Here is a tiny trained network, its code and every weight. The questions are about switching its units off for an input and a target symbol, where a switched-off unit gives its printed mean instead of its output.

import numpy as np


def w(rows, s, z=0):
    codes = np.array(rows[::2]) - 128.0
    scale = np.full(codes.shape[1], s)
    scale[-1] = z or s
    return codes * scale


def f(y):
    return np.maximum(y, 0)


def softmax(a):
    e = np.exp(a - a.max(-1, keepdims=True))
    return e / e.sum(-1, keepdims=True)


def log_softmax(a):
    a = a - a.max(-1, keepdims=True)
    return a - np.log(np.exp(a).sum(-1, keepdims=True))


def net(x, mask):
    ids = ['ΘΦγηπτω'.index(c) for c in x.split()]
    T = len(ids)
    res = E[ids] + P[:T]
    u = 0
    for l in range(3):
        q, k, v = (res @ M[l].T for M in (Q, K, V))
        z = softmax(np.where(np.tri(T) > 0, q @ k.T / 3**0.5, -1e9)) @ v
        res = res + np.where(mask[u], z, O[l][:, -1]) @ O[l][:, :-1]
        u += 1
        y = f(res @ A[l][:, :-1].T + A[l][:, -1])
        res = res + np.where(mask[u : u + 4], y, B[l][:, -1]) @ B[l][:, :-1]
        u += 4
    return log_softmax(res[-1] @ U[:, :-1].T + U[:, -1])


Q, K, V, O, A, B = {}, {}, {}, {}, {}, {}
E = w([
[234,138,163,56,79],'Θ',
[229,135,182,238,108],'Φ',
[85,149,201,3,84],'γ',
[49,103,118,119,134],'η',
[97,160,146,229,176],'π',
[113,168,8,78,108],'τ',
[34,128,57,179,63],'ω',
],0.0062)
P = w([
[120,50,152,99,178],'0',
[114,146,134,134,35],'1',
[174,30,11,220,31],'2',
[103,235,171,119,149],'3',
[157,208,91,131,53],'4',
[159,27,2,187,59],'5',
],0.0092)
Q[0] = w([
[72,57,59,167,130],'L0H1',
[160,83,183,95,93],'L0H1',
[144,6,158,141,162],'L0H1',
],0.012)
K[0] = w([
[114,40,148,125,137],'L0H1',
[66,193,175,96,166],'L0H1',
[4,107,139,139,164],'L0H1',
],0.014)
V[0] = w([
[168,153,105,211,98],'L0H1',
[80,122,128,200,177],'L0H1',
[2,134,82,145,110],'L0H1',
],0.0072)
O[0] = w([
[126,178,149,204,59,229],'L0H1',
[73,74,147,202,176,34],'L0H1',
[2,81,91,123,106,254],'L0H1',
],0.0062,0.00096)
A[0] = w([
[128,130,175,189,255,115],'L0N1',
[214,136,183,117,195,214],'L0N2',
[87,90,42,156,72,231],'L0N3',
[65,198,161,68,123,255],'L0N4',
],0.0083,0.0019)
B[0] = w([
[51,40,254,151,185,141],'L0N1',
[160,114,246,164,59,152],'L0N2',
[167,65,82,177,45,255],'L0N3',
[59,227,117,87,89,181],'L0N4',
],0.007,0.0081)
Q[1] = w([
[54,99,1,128,48],'L1H1',
[170,41,94,151,217],'L1H1',
[1,253,220,124,136],'L1H1',
],0.0078)
K[1] = w([
[123,124,165,71,83],'L1H1',
[71,16,116,110,197],'L1H1',
[114,255,74,155,139],'L1H1',
],0.0087)
V[1] = w([
[27,124,122,130,166],'L1H1',
[160,106,199,74,185],'L1H1',
[163,113,184,246,104],'L1H1',
],0.011)
O[1] = w([
[82,51,209,39,81,99],'L1H1',
[62,163,81,67,209,136],'L1H1',
[41,119,128,254,146,250],'L1H1',
],0.0088,0.0024)
A[1] = w([
[131,167,172,71,170,2],'L1N1',
[234,142,147,105,89,142],'L1N2',
[86,90,255,114,124,150],'L1N3',
[134,147,148,46,127,152],'L1N4',
],0.0094,0.006)
B[1] = w([
[155,125,156,249,98,151],'L1N1',
[81,144,90,114,95,254],'L1N2',
[44,167,106,137,147,244],'L1N3',
[166,78,176,138,155,208],'L1N4',
],0.013,0.0063)
Q[2] = w([
[99,195,160,121,135],'L2H1',
[73,250,103,113,106],'L2H1',
[88,101,115,177,121],'L2H1',
],0.012)
K[2] = w([
[108,160,163,190,74],'L2H1',
[174,255,191,160,96],'L2H1',
[137,145,118,165,193],'L2H1',
],0.0082)
V[2] = w([
[139,119,105,237,98],'L2H1',
[135,211,3,102,53],'L2H1',
[92,182,180,194,77],'L2H1',
],0.0059)
O[2] = w([
[222,29,128,159,157,166],'L2H1',
[78,87,31,155,253,95],'L2H1',
[158,49,183,67,208,254],'L2H1',
],0.0054,0.0066)
A[2] = w([
[154,82,41,119,140,41],'L2N1',
[254,99,112,174,132,3],'L2N2',
[219,85,79,195,48,95],'L2N3',
[48,211,71,161,187,23],'L2N4',
],0.0083,0.0023)
B[2] = w([
[106,134,180,126,236,179],'L2N1',
[182,48,147,56,59,164],'L2N2',
[108,213,250,83,182,248],'L2N3',
[254,179,108,137,26,194],'L2N4',
],0.0075,0.014)
U = w([
[194,162,83,159,127,187],'Θ',
[105,95,139,214,183,114],'Φ',
[193,95,196,100,153,109],'γ',
[60,152,134,60,253,160],'η',
[87,208,151,174,99,2],'π',
[164,107,79,28,44,142],'τ',
[93,39,60,180,69,178],'ω',
],0.0062,0.0064)

Each question gives the input, a string of symbols that net reads in full, and the target symbol t.
The units are the heads (3 rows each of Q, K, V and O) and the neurons (one row each of A and B). Each row of codes is followed by its name. A weight is (code - 128) times the scale printed after its matrix; where a second scale follows, it is the last column's (O, A, B and U).
mask holds one flag per unit, layer by layer, with each layer's heads first. A switched-off unit (its flag False) gives its mean, the last column of its rows in O or B, instead of its output. The means were averaged over made-up inputs and are rounded, as every weight is.
A unit's drop is (log p(t) with every unit on - log p(t) with that unit switched off) / (log p(t) with every unit on - log p(t) with every unit switched off).
The circuit of an input: a set's keep is (log p(t) with only the set's units on - log p(t) with every unit switched off) / (log p(t) with every unit on - log p(t) with every unit switched off). Starting from the 12 units with the biggest drops (on a tie, the unit counted first), units are removed one at a time, each time the one whose removal leaves the highest keep (on an exact tie, the one counted first), for as long as the keep stays at least 0.8.
units of the circuit, in order: the units of the circuit, biggest drop first
most important unit: the unit with the biggest drop
k most important neurons: the k neurons with the biggest drops, biggest first
top k neurons in layer l: the k neurons of layer l with the biggest drops, biggest first
input ω ω Φ π τ, target γ: units of the circuit, in order => [L2H1; L1H1; L2N3]
input π τ γ, target ω: 2 most important neurons => [L0N1; L2N3]
input π τ η γ η, target τ: units of the circuit, in order => [L1H1; L0N4; L0H1]
input η Φ γ γ, target γ: units of the circuit, in order => [L1N4; L1H1; L0N4]
input ω Θ τ, target γ: 2 most important neurons => [L2N3; L1N3]
input Θ γ π Θ η Φ, target Θ: units of the circuit, in order => [L1H1; L0H1; L2N4; L0N2]
input η γ π Φ, target Φ: units of the circuit, in order => [L2H1; L1H1]
input ω τ Φ, target γ: units of the circuit, in order => [L2N3; L1N3; L2N2]
input Φ ω π, target Φ: units of the circuit, in order => [L1H1; L0N2; L0H1]
input π Θ Θ, target ω: 3 most important neurons => [L0N1; L2N3; L0N3]
input Φ η Θ τ η ω, target Φ: units of the circuit, in order => [L1H1; L2H1; L0N2; L0H1]
input ω τ η γ π, target τ: 2 most important neurons => [L0N4; L0N3]
input τ ω η Φ Φ, target γ: units of the circuit, in order => [L2H1; L1H1; L2N2; L2N3]
input Θ γ π, target Θ: units of the circuit, in order => [L1H1; L2N4; L0H1; L0N2]
input ω ω γ Θ η, target Θ: units of the circuit, in order => [L1H1; L0H1; L0N2; L2N4]
input τ Φ Θ, target π: most important unit => L2H1
input γ Φ ω, target η: top neuron in layer 0 => [L0N4]
input ω η π η γ Θ, target γ: units of the circuit, in order => [L2N3; L1N3; L1H1]
input η ω γ η ω τ, target τ: top 2 neurons in layer 1 => [L1N4; L1N2]
input η Θ π ω, target ω: 3 most important neurons => [L2N3; L0N3; L0N4]
input Θ γ Θ, target Θ: units of the circuit, in order => [L1H1; L0H1; L2N4; L0N2]
input ω ω ω Θ Φ γ, target γ: most important unit => L2N3
input Θ η τ, target Θ: units of the circuit, in order => [L1H1; L2N4; L0H1; L0N2]
input τ γ γ, target π: 3 most important neurons => [L2N3; L0N3; L0N4]
input τ ω Θ, target π: 4 most important neurons => [L2N3; L0N3; L1N4; L1N2]
input ω Θ π, target γ: top 2 neurons in layer 2 => [L2N3; L2N2]
input γ ω π γ η Θ, target η: 3 most important neurons => [L1N1; L2N1; L0N2]
input γ Φ τ ω, target ω: 2 most important neurons => [L2N3; L0N4]
input η η π, target τ: 2 most important neurons => [L0N3; L1N4]
